Below are the code and all the weights of a small trained network. Each question names an input and a target symbol and asks about switching units off, where a switched-off unit gives its printed mean instead of its output.

import numpy as np


def w(rows, s, z=0):
    codes = np.array(rows[::2]) - 128.0
    scale = np.full(codes.shape[1], s)
    scale[-1] = z or s
    return codes * scale


def f(y):
    return np.maximum(y, 0)


def softmax(a):
    e = np.exp(a - a.max(-1, keepdims=True))
    return e / e.sum(-1, keepdims=True)


def log_softmax(a):
    a = a - a.max(-1, keepdims=True)
    return a - np.log(np.exp(a).sum(-1, keepdims=True))


def net(x, mask):
    ids = ['ΓΞΣΦΩβεζηθλτ'.index(c) for c in x.split()]
    T = len(ids)
    res = E[ids] + P[:T]
    q, k, v = (res @ M[0].T for M in (Q, K, V))
    z = softmax(np.where(np.tri(T) > 0, q @ k.T / 4**0.5, -1e9)) @ v
    res = res + np.where(mask[0], z, O[0][:, -1]) @ O[0][:, :-1]
    y = f(res @ A[0][:, :-1].T + A[0][:, -1])
    res = res + np.where(mask[1:9], y, B[0][:, -1]) @ B[0][:, :-1]
    return log_softmax(res[-1] @ U[:, :-1].T + U[:, -1])


Q, K, V, O, A, B = {}, {}, {}, {}, {}, {}
E = w([
[167,159,240,144,152,144],'Γ',
[110,59,36,205,174,106],'Ξ',
[6,154,75,157,130,115],'Σ',
[168,253,138,212,117,23],'Φ',
[232,171,114,253,44,93],'Ω',
[16,170,119,122,38,193],'β',
[77,43,54,105,58,94],'ε',
[68,134,178,79,73,102],'ζ',
[122,55,108,112,157,38],'η',
[209,45,185,75,83,76],'θ',
[67,222,211,128,94,202],'λ',
[131,123,186,72,29,189],'τ',
],0.0062)
P = w([
[162,120,106,88,190,153],'0',
[146,125,121,87,154,140],'1',
[87,99,177,173,114,110],'2',
[137,160,111,104,115,129],'3',
[78,108,189,187,90,81],'4',
[141,180,108,101,87,120],'5',
[54,113,201,212,64,65],'6',
[138,198,97,106,78,117],'7',
[48,110,208,228,38,52],'8',
[142,217,93,107,63,116],'9',
[25,114,228,253,16,30],'10',
[141,214,97,109,63,123],'11',
],0.0051)
Q[0] = w([
[182,132,148,112,109,165],'H1',
[195,108,71,105,252,200],'H1',
[120,173,91,26,119,128],'H1',
[117,143,196,130,166,112],'H1',
],0.029)
K[0] = w([
[179,102,166,83,114,158],'H1',
[91,56,139,96,250,209],'H1',
[26,89,162,28,93,156],'H1',
[133,175,194,157,143,130],'H1',
],0.024)
V[0] = w([
[165,219,136,170,206,81],'H1',
[135,103,46,150,102,90],'H1',
[92,148,152,87,166,23],'H1',
[254,91,149,151,74,95],'H1',
],0.015)
O[0] = w([
[28,169,203,217,163,11,204],'H1',
[84,102,55,164,192,181,161],'H1',
[118,153,141,46,255,52,184],'H1',
[102,32,234,201,192,244,252],'H1',
],0.0088,0.0026)
A[0] = w([
[176,17,132,56,171,59,26],'N1',
[243,6,78,161,158,40,207],'N2',
[79,208,156,81,43,184,2],'N3',
[134,76,156,130,71,153,141],'N4',
[219,143,240,81,108,131,162],'N5',
[129,83,43,146,154,74,80],'N6',
[46,84,94,38,79,161,96],'N7',
[182,226,124,178,143,179,15],'N8',
],0.013,0.0017)
B[0] = w([
[122,128,211,28,47,84,191],'N1',
[237,4,117,153,226,119,172],'N2',
[230,122,162,203,66,64,245],'N3',
[152,131,84,126,69,168,242],'N4',
[123,212,122,113,212,216,253],'N5',
[125,195,68,184,156,107,186],'N6',
[31,72,79,70,113,148,236],'N7',
[74,133,144,52,125,102,161],'N8',
],0.017,0.0054)
U = w([
[102,204,123,109,209,186,78],'Γ',
[189,103,62,177,197,134,100],'Ξ',
[74,188,38,113,126,100,164],'Σ',
[40,119,220,160,185,40,136],'Φ',
[83,41,164,205,95,213,235],'Ω',
[143,77,116,126,38,73,48],'β',
[72,51,76,78,156,158,67],'ε',
[59,167,170,4,87,128,216],'ζ',
[182,53,158,95,159,55,149],'η',
[172,81,166,83,173,180,77],'θ',
[212,179,153,148,109,99,143],'λ',
[158,157,62,111,101,217,4],'τ',
],0.0043,0.0036)

Each question gives the input, a string of symbols that net reads in full, and the target symbol t.
The units are the heads (4 rows each of Q, K, V and O) and the neurons (one row each of A and B). Each row of codes is followed by its name. A weight is (code - 128) times the scale printed after its matrix; where a second scale follows, it is the last column's (O, A, B and U).
mask holds one flag per unit, heads first, then neurons. A switched-off unit (its flag False) gives its mean, the last column of its rows in O or B, instead of its output. The means were averaged over made-up inputs and are rounded, as every weight is.
A unit's drop is (log p(t) with every unit on - log p(t) with that unit switched off) / (log p(t) with every unit on - log p(t) with every unit switched off).
The circuit of an input: a set's keep is (log p(t) with only the set's units on - log p(t) with every unit switched off) / (log p(t) with every unit on - log p(t) with every unit switched off). Starting from all 9 units, units are removed one at a time, each time the one whose removal leaves the highest keep (on an exact tie, the one counted first), for as long as the keep stays at least 0.8.
circuit, biggest first: the units of the circuit, biggest drop first
most important unit: the unit with the biggest drop
k most important neurons: the k neurons with the biggest drops, biggest first
drop when u is switched off: that unit's drop, to one decimal
input β ζ λ Γ Σ Ξ θ, target θ: 3 most important neurons	[N2 N5 N1]
input η Γ Σ η τ β, target β: most important unit	N3
input τ λ ζ Φ Ξ, target Φ: 2 most important neurons	[N4 N5]
input ζ β Σ Σ Σ Σ, target Σ: 2 most important neurons	[N6 N7]
input Σ η η ζ Ξ τ Σ Σ Σ λ, target λ: 2 most important neurons	[N3 N5]
input τ τ Ω η, target η: circuit, biggest first	[N2 N5]
input ζ Γ ε Φ λ Φ τ Σ ζ λ, target λ: 2 most important neurons	[N3 N7]
input Σ ζ β, target β: drop when N3 is switched off	0.7
input λ λ ζ ζ Ξ, target Ξ: 2 most important neurons	[N2 N6]
input β ε Φ Σ Γ λ Σ ζ τ, target Φ: drop when H1 is switched off	1.3
input τ ζ Σ Σ ζ Φ τ, target Φ: drop when H1 is switched off	1.2
input Ξ Γ λ Γ ζ ζ Ξ Ω ε, target Ω: drop when N1 is switched off	0.0
input λ Ξ Σ Ω λ η Σ λ ζ ε, target ε: 3 most important neurons	[N7 N2 N3]
input ζ ε Γ λ Σ λ Ω ζ θ, target Ω: most important neuron	[N4]
